Here is a tiny trained network, its code and every weight. The questions are about switching its units off for an input and a class, where a switched-off unit gives its printed mean instead of its output.

import numpy as np


def w(rows, s, z=0):
    codes = np.array(rows[::2]) - 128.0
    scale = np.full(codes.shape[1], s)
    scale[-1] = z or s
    return codes * scale


def f(y):
    return np.maximum(y, 0)


def log_softmax(a):
    a = a - a.max(-1, keepdims=True)
    return a - np.log(np.exp(a).sum(-1, keepdims=True))


def net(x, mask):
    res = np.array(x, float).reshape(1, 3) / 4 @ E
    y = f(res @ A[0][:, :-1].T + A[0][:, -1])
    res = res + np.where(mask, y, B[0][:, -1]) @ B[0][:, :-1]
    return log_softmax(res[-1] @ U[:, :-1].T + U[:, -1])


A, B = {}, {}
E = w([
[191,29,5,177,16],'x0',
[251,108,18,96,240],'x1',
[248,254,186,31,50],'x2',
],0.0085)
A[0] = w([
[200,130,66,128,248,1],'N1',
[160,106,93,165,91,166],'N2',
[209,134,132,95,154,111],'N3',
[101,165,135,133,182,124],'N4',
[161,102,72,172,76,171],'N5',
[126,92,112,157,209,94],'N6',
[153,97,90,149,86,168],'N7',
[83,114,130,149,128,84],'N8',
[98,63,107,177,197,126],'N9',
[89,148,171,116,177,145],'N10',
[87,162,155,139,157,91],'N11',
[132,146,155,87,230,166],'N12',
[91,113,101,149,171,108],'N13',
[103,154,151,121,191,152],'N14',
[177,152,148,68,91,73],'N15',
[44,143,205,169,20,3],'N16',
[207,147,157,62,112,138],'N17',
[93,83,108,162,150,108],'N18',
[102,118,119,173,183,146],'N19',
[117,138,185,87,229,157],'N20',
[90,86,125,183,162,101],'N21',
],0.012,0.0023)
B[0] = w([
[200,100,140,236,255,246],'N1',
[136,98,62,59,79,196],'N2',
[122,168,140,196,166,209],'N3',
[158,117,85,74,107,176],'N4',
[167,65,104,64,97,219],'N5',
[83,190,187,165,115,192],'N6',
[116,70,78,68,103,199],'N7',
[130,160,145,170,120,164],'N8',
[114,184,164,123,90,216],'N9',
[153,69,105,92,104,193],'N10',
[128,93,99,101,129,176],'N11',
[135,63,83,76,124,216],'N12',
[80,194,157,119,109,176],'N13',
[126,96,69,67,99,188],'N14',
[107,174,165,135,103,205],'N15',
[196,98,113,228,250,240],'N16',
[55,203,199,131,69,229],'N17',
[90,151,167,126,114,188],'N18',
[72,172,157,120,85,181],'N19',
[134,84,78,50,84,222],'N20',
[84,175,155,152,82,193],'N21',
],0.0095,0.013)
U = w([
[113,32,70,62,87,142],'0',
[86,235,203,151,88,49],'1',
[133,87,131,216,252,247],'2',
],0.013,0.0016)

Each question gives the input, the list of numbers given to net, and the class t.
The units are the neurons (one row each of A and B). Each row of codes is followed by its name. A weight is (code - 128) times the scale printed after its matrix; where a second scale follows, it is the last column's (A, B and U).
mask holds one flag per neuron, in row order. A switched-off neuron (its flag False) gives its mean, the last column of its row in B, instead of its output. The means were averaged over made-up inputs and are rounded, as every weight is.
A unit's drop is (log p(t) with every unit on - log p(t) with that unit switched off) / (log p(t) with every unit on - log p(t) with every unit switched off).
The circuit of an input: a set's keep is (log p(t) with only the set's units on - log p(t) with every unit switched off) / (log p(t) with every unit on - log p(t) with every unit switched off). Starting from the 12 units with the biggest drops (on a tie, the unit counted first), units are removed one at a time, each time the one whose removal leaves the highest keep (on an exact tie, the one counted first), for as long as the keep stays at least 0.8.
units of the circuit, in order: the units of the circuit, biggest drop first
k most important neurons: the k neurons with the biggest drops, biggest first
drop of u: that unit's drop, to one decimal
input [0,-5,-5], class 1: 2 most important neurons -> [N1; N21]
input [4,8,2], class 2: units of the circuit, in order -> [N1]
input [-8,-1,7], class 0: 2 most important neurons -> [N20; N12]
input [-4,8,-8], class 1: 3 most important neurons -> [N9; N6; N19]
input [-5,-2,-5], class 0: 4 most important neurons -> [N17; N20; N10; N14]
input [4,-5,4], class 2: 2 most important neurons -> [N16; N20]
input [-8,0,-8], class 0: 2 most important neurons -> [N20; N12]
input [1,3,4], class 1: 2 most important neurons -> [N16; N17]
input [-4,-4,-4], class 0: 2 most important neurons -> [N1; N17]
input [-7,6,6], class 0: 3 most important neurons -> [N12; N20; N16]
input [-7,0,-5], class 0: drop of N21 -> 0.0
input [-5,-1,5], class 0: drop of N10 -> 0.1
input [5,-8,5], class 2: drop of N16 -> 1.0
input [-7,2,7], class 0: drop of N9 -> 0.1
input [2,-7,-3], class 2: units of the circuit, in order -> [N16]
